In the rows, 128 means zero.
Group, then class:
[105 127 180  92 121 132 149 141 127 122 116 134   4 126 144 139 147 139
 147  83 126 188 145 126 136  50 121 132 128 145 118 134]	K > X
[117 146 159 131 126 127 153 106 116 107 153 118  75 128 126 158 139 106
 131  95 144 146 147 123 141  91 129 124 130 129 120 127]	E > C
[107 136 155 124 108 127 138 131 124  97 124 123  83 135 144 141 129 145
 125 100 136 137 128 128 133  89 132 136 127 126 115 123]	E > C
[127 128 150 121 124 140 102 144 130 114 122 126  86 138 136 143 117 161
 118 104 129 158 137 134 131  74 111 127 128 136 127 143]	D > L
[118 117 177 125 107 136 139 123 132 113 137 121 122 120 125 137 132 151
 117 104 131 159 128 113 127  89 125 116 151 127 118 125]	E > F
[105 154 173 130 109 133 107 128 135  72 132 139  80 132 120 130 135 136
  97 120 130 137 119 131 131  77 119 133 117 143 119 125]	S > Z
[104 100 130 123 122 133 156 136 124 150 134 139  82 128 133 145 138 136
 152 109 132 172 123 127 142  67 124 126 142 127 139 136]	K > T
[113 156 165 113 116 128 147 134 122  73 131 126  93 132 131 137 143 135
 121  94 137 139 131 122 130  83 132 128 159 143 114 128]	E > F
[118 115 159 123 124 125 108 132 137 125 127 122  93 134 145 126 154 157
 127 118 128 132 108 126 123  61 122 141 148 122 135 125]	D > L
[114 159 166 129 122 132 145 100 121 109 138 122 101 143 115 130 127 141
 132 124 133 128 125 135 131  77 147 132 136 142 116 129]	E > C
[112 138 167 144 118 152 170  99 142  72 130 129  71 124 131 120  83 136
 106 121 143 142 105 126 123  73 139 128 132 142 132 104]	S > Z
[120 133 166 137 108 135 144 118 121  91 145 133 146 145 133 143 132 148
 124 115 147 139 121 130 150 103 129 142 140 132 116 103]	E > M
[108 163 176 106 108 136 111 131 139  74 138 121  63 142 137 140 150 122
 119 101 146 133 124 129 137  77 129 127 117 141  96 122]	S > Z
[104 146 161 128 125 128 139 115 107  67 134 133  87 132 139 147 142 143
 122 101 145 129 127 129 141  48 103 138 142 127 101 148]	E > M
[112 137 181 125  93 123 107 139 130  87 131 120  87 127 127 134 134 143
 120  93 128 139 139 117 139  62  76 140 123 144 109 122]	S > Y
[ 99 139 188 133 102 123 149 118 137  72 138 116  98 129 122 136 137 146
 104 104 134 128 121 127 129  77 133 129 134 129 108 108]	S > H
[105 157 152 127 115 138 105 137 132  96 135 121 102 138 132 116 139 123
 110 109 147 126 121 122 134 109 108 136 119 134 112 126]	S > Z
[120 108 151 135 122 115 180 124 115 151 124 139 101 130 142 132 128 133
 139  95 134 159 117 131 137  98 136 111 148 145 142 140]	K > N
[117 139 155 137 115 126 120 121 147  80 127 118  97 126 125 123 138 129
 109 110 136 142 108 134 126  94 130 133 117 142 116 128]	S > Z
[104 117 146 106 126 123 178 108 112 153 123 139  82 118 135 135 140 136
 145  92 144 168 136 132 136  96 127 122 127 132 129 115]	K > N
[119 127 163 117  99 131 103 125 129 108 129 111  68 143 122 139 139 154
 132 100 135 156 138 119 136  51 110 132 120 131 110 136]	D > L
[130  99 156 132 122 126 136 113 132 130 144 120 158 120 130 132 131 134
 132 117 144 137 133 122 122  99 122 131 139 132 123 123]	D > R
[120 128 156 126 123 134 108 139 120 117 119 124  60 134 123 142 127 153
 141  98 127 150 126 128 128  60 120 123 135 145 126 126]	D > G
[110 106 171 125 122 121 163 136 137 143 119 137  84 139 141 133 166 136
 153  98 113 164 120 129 132  93 120 115 147 111 135 143]	K > T
[122 130 166 107 118 143  89 144 125 103 121 121  33 132 135 138 150 175
 140  79 126 170 122 115 137  28 124 142 121 139 140 156]	D > L
[113 146 171 133 107 124 130 136 129  75 138 128  92 131 127 132 129 159
 116 109 128 158 133 142 137  68 121 136 127 134 107 122]	S > Z
[130 148 165 137 108 120 105 126 134  74 151 123 111 117 123 133 126 132
 113 128 132 118 115 126 112 115 134 137 134 149 103  93]	S > Z
[132 112 163 117 115 127 157 134 138 136 115 116  79 154 128 121 131 132
 151 109 123 170 123 125 134  96 134 113 125 135 125 128]	K > X
[114 134 171 130 101 133 114 136 127 103 125 123  97 134 130 122 143 142
 126 105 128 142 125 122 130  72 125 131 119 136 116 133]	S > Y
[121 115 160 120 115 118 163 123 128 148 121 134  86 117 115 137 131 129
 134 107 132 154 165 132 110  85 129 128 135 147 119 125]	K > N

Group and class of each row:
[122  97 146 132 109 146 156 131 136 137 116 133 112 113 105 115 146 127
 108 120 157 106 114 142 134 121 127 130 108 117 135 103]	(24) > gm
[131  81 161 130 125 123 154 131 149 145 107 132 113 104 118 120 132 134
 130 114 156 112 112 155 140 131 110 137 128 117 127 105]	(25) > cz
[125  91 152 140 112 127 143 138 131 142 100 123 108 124 100 123 138 127
 124 128 117 114 107 108 130 118 137 124 135 111 130 114]	(29) > sb
[135 147 132 135 105 163 129 117 120 126 133 126 118 132 136 122 136 118
 128 128 136 120 137 122 119 131 140 142 126 121 126 101]	(22) > Jd
[128  75 151 145 124 113 139 130 152 137  89 112 106 129  91 131 138 130
 112 133 121 130 112 114 134 111 120 121 126 123 138 118]	(29) > zl
[123  91 152 137 115 121 153 121 160 131 123 130 117 113 119 125 137 135
 126 105 142 113 116 146 134 122 112 114 126 113 144 110]	(25) > Cf
[141 112 116 147 118 152 113 117 121 107 143 129 126 137 114 129 127 138
 122 128 133 124 147 125 124 111 148 175 129 133 121  93]	(22) > Jd
[124  96 142 144 110 136 154 130 123 131 124 132 129 122 105 115 142 126
 120 120 147 108 112 138 144 111 130 133 125 115 129  97]	(24) > gm
[115 116 138 132 123 150 160 134 131 134 112 121 112 123 120 114 148 131
 122 125 150 120 118 133 149 139 139  97 128 122 137 133]	(24) > qf
[134 122 133 129 106 165 130 121 121 133 126 125 102 132 128 122 144 119
 130 126 143 109 135 120 121 133 147 149 126 119 127 106]	(22) > Jd
[117  96 160 138 122 133 145 148 121 133  95 120 109 117 103 127 141 131
 127 138 124 129 112  99 141 110 135 108 139 104 131 126]	(29) > Tr
